Below is a small trained network, with its code and all its weights. Each question gives an input and a class and asks what happens when units are switched off, that is, made to give their printed mean instead of their output.

import numpy as np


def w(rows, s, z=0):
    codes = np.array(rows[::2]) - 128.0
    scale = np.full(codes.shape[1], s)
    scale[-1] = z or s
    return codes * scale


def norm(h):
    return h / np.sqrt((h * h).mean(-1, keepdims=True) + 1e-5)


def f(y):
    return y / 2 * (1 + np.tanh(0.7978845608 * (y + 0.044715 * y**3)))


def log_softmax(a):
    a = a - a.max(-1, keepdims=True)
    return a - np.log(np.exp(a).sum(-1, keepdims=True))


def net(x, mask):
    res = np.array(x, float).reshape(1, 2) / 4 @ E
    u = 0
    for l in range(2):
        y = f(norm(res) @ A[l][:, :-1].T + A[l][:, -1])
        res = res + np.where(mask[u : u + 6], y, B[l][:, -1]) @ B[l][:, :-1]
        u += 6
    return log_softmax(norm(res)[-1] @ U[:, :-1].T + U[:, -1])


A, B = {}, {}
E = w([
[174,251,164,161,110,53,197,14,228],'x0',
[197,138,68,39,147,229,167,170,2],'x1',
],0.0098)
A[0] = w([
[127,134,188,194,125,2,132,79,212,4],'L0N0',
[149,177,112,145,91,149,125,126,156,133],'L0N1',
[91,126,116,138,152,102,134,124,120,66],'L0N2',
[133,126,148,174,100,65,101,66,214,129],'L0N3',
[120,34,143,160,155,128,88,196,116,40],'L0N4',
[130,107,86,99,170,86,121,121,137,72],'L0N5',
],0.015,0.0028)
B[0] = w([
[136,161,253,116,165,32,31,78,250,249],'L0N0',
[157,155,66,129,247,101,111,196,109,153],'L0N1',
[154,218,99,35,134,190,95,128,140,131],'L0N2',
[147,255,145,179,199,7,131,78,190,225],'L0N3',
[134,77,128,120,123,198,90,197,88,210],'L0N4',
[103,217,153,109,87,151,78,87,85,126],'L0N5',
],0.0095,0.019)
A[1] = w([
[138,66,191,137,61,99,111,149,178,58],'L1N0',
[49,97,177,151,37,59,165,90,111,31],'L1N1',
[211,153,137,76,100,138,232,106,136,89],'L1N2',
[206,165,72,148,227,87,254,135,95,93],'L1N3',
[119,68,142,110,122,141,108,199,124,2],'L1N4',
[181,137,154,135,1,108,190,103,87,16],'L1N5',
],0.0089,0.0029)
B[1] = w([
[185,167,131,73,163,176,219,58,153,152],'L1N0',
[172,162,65,74,126,119,171,81,104,119],'L1N1',
[222,231,73,152,140,28,101,95,212,177],'L1N2',
[98,178,125,137,1,224,103,54,95,254],'L1N3',
[48,93,88,174,90,84,154,156,132,223],'L1N4',
[133,192,147,118,141,232,150,97,124,112],'L1N5',
],0.0093,0.0061)
U = w([
[164,192,78,120,39,194,122,72,101,77],'0',
[93,105,124,131,139,106,191,100,139,2],'1',
[100,51,96,126,129,195,98,208,71,205],'2',
[135,183,208,147,173,6,72,114,214,237],'3',
],0.016,0.0043)

Each question gives the input, the list of numbers given to net, and the class t.
The units are the neurons (one row each of A and B). Each row of codes is followed by its name. A weight is (code - 128) times the scale printed after its matrix; where a second scale follows, it is the last column's (A, B and U).
mask holds one flag per neuron, layer by layer. A switched-off neuron (its flag False) gives its mean, the last column of its row in B, instead of its output. The means were averaged over made-up inputs and are rounded, as every weight is.
A unit's drop is (log p(t) with every unit on - log p(t) with that unit switched off) / (log p(t) with every unit on - log p(t) with every unit switched off).
The circuit of an input: a set's keep is (log p(t) with only the set's units on - log p(t) with every unit switched off) / (log p(t) with every unit on - log p(t) with every unit switched off). Starting from all 12 units, units are removed one at a time, each time the one whose removal leaves the highest keep (on an exact tie, the one counted first), for as long as the keep stays at least 0.8.
circuit, biggest first: the units of the circuit, biggest drop first
top k neurons: the k neurons with the biggest drops, biggest first
drop when u is switched off: that unit's drop, to one decimal
input [-2,2], class 2: circuit, biggest first	[L0N0]
input [-1,5], class 0: top 3 neurons	[L0N0, L0N4, L1N2]
input [-6,-6], class 2: circuit, biggest first	[L0N4, L0N0]
input [8,6], class 0: top 2 neurons	[L0N0, L1N3]
input [7,5], class 0: circuit, biggest first	[L0N0, L0N3]
input [5,5], class 0: top 2 neurons	[L0N0, L1N3]
input [-1,7], class 0: top 2 neurons	[L0N0, L0N4]
input [3,5], class 0: drop when L0N0 is switched off	1.0
input [-3,5], class 2: drop when L0N3 is switched off	0.2
input [2,8], class 0: drop when L1N0 is switched off	0.0
input [5,6], class 0: top 2 neurons	[L0N0, L1N3]
input [1,6], class 0: top 2 neurons	[L0N0, L0N4]
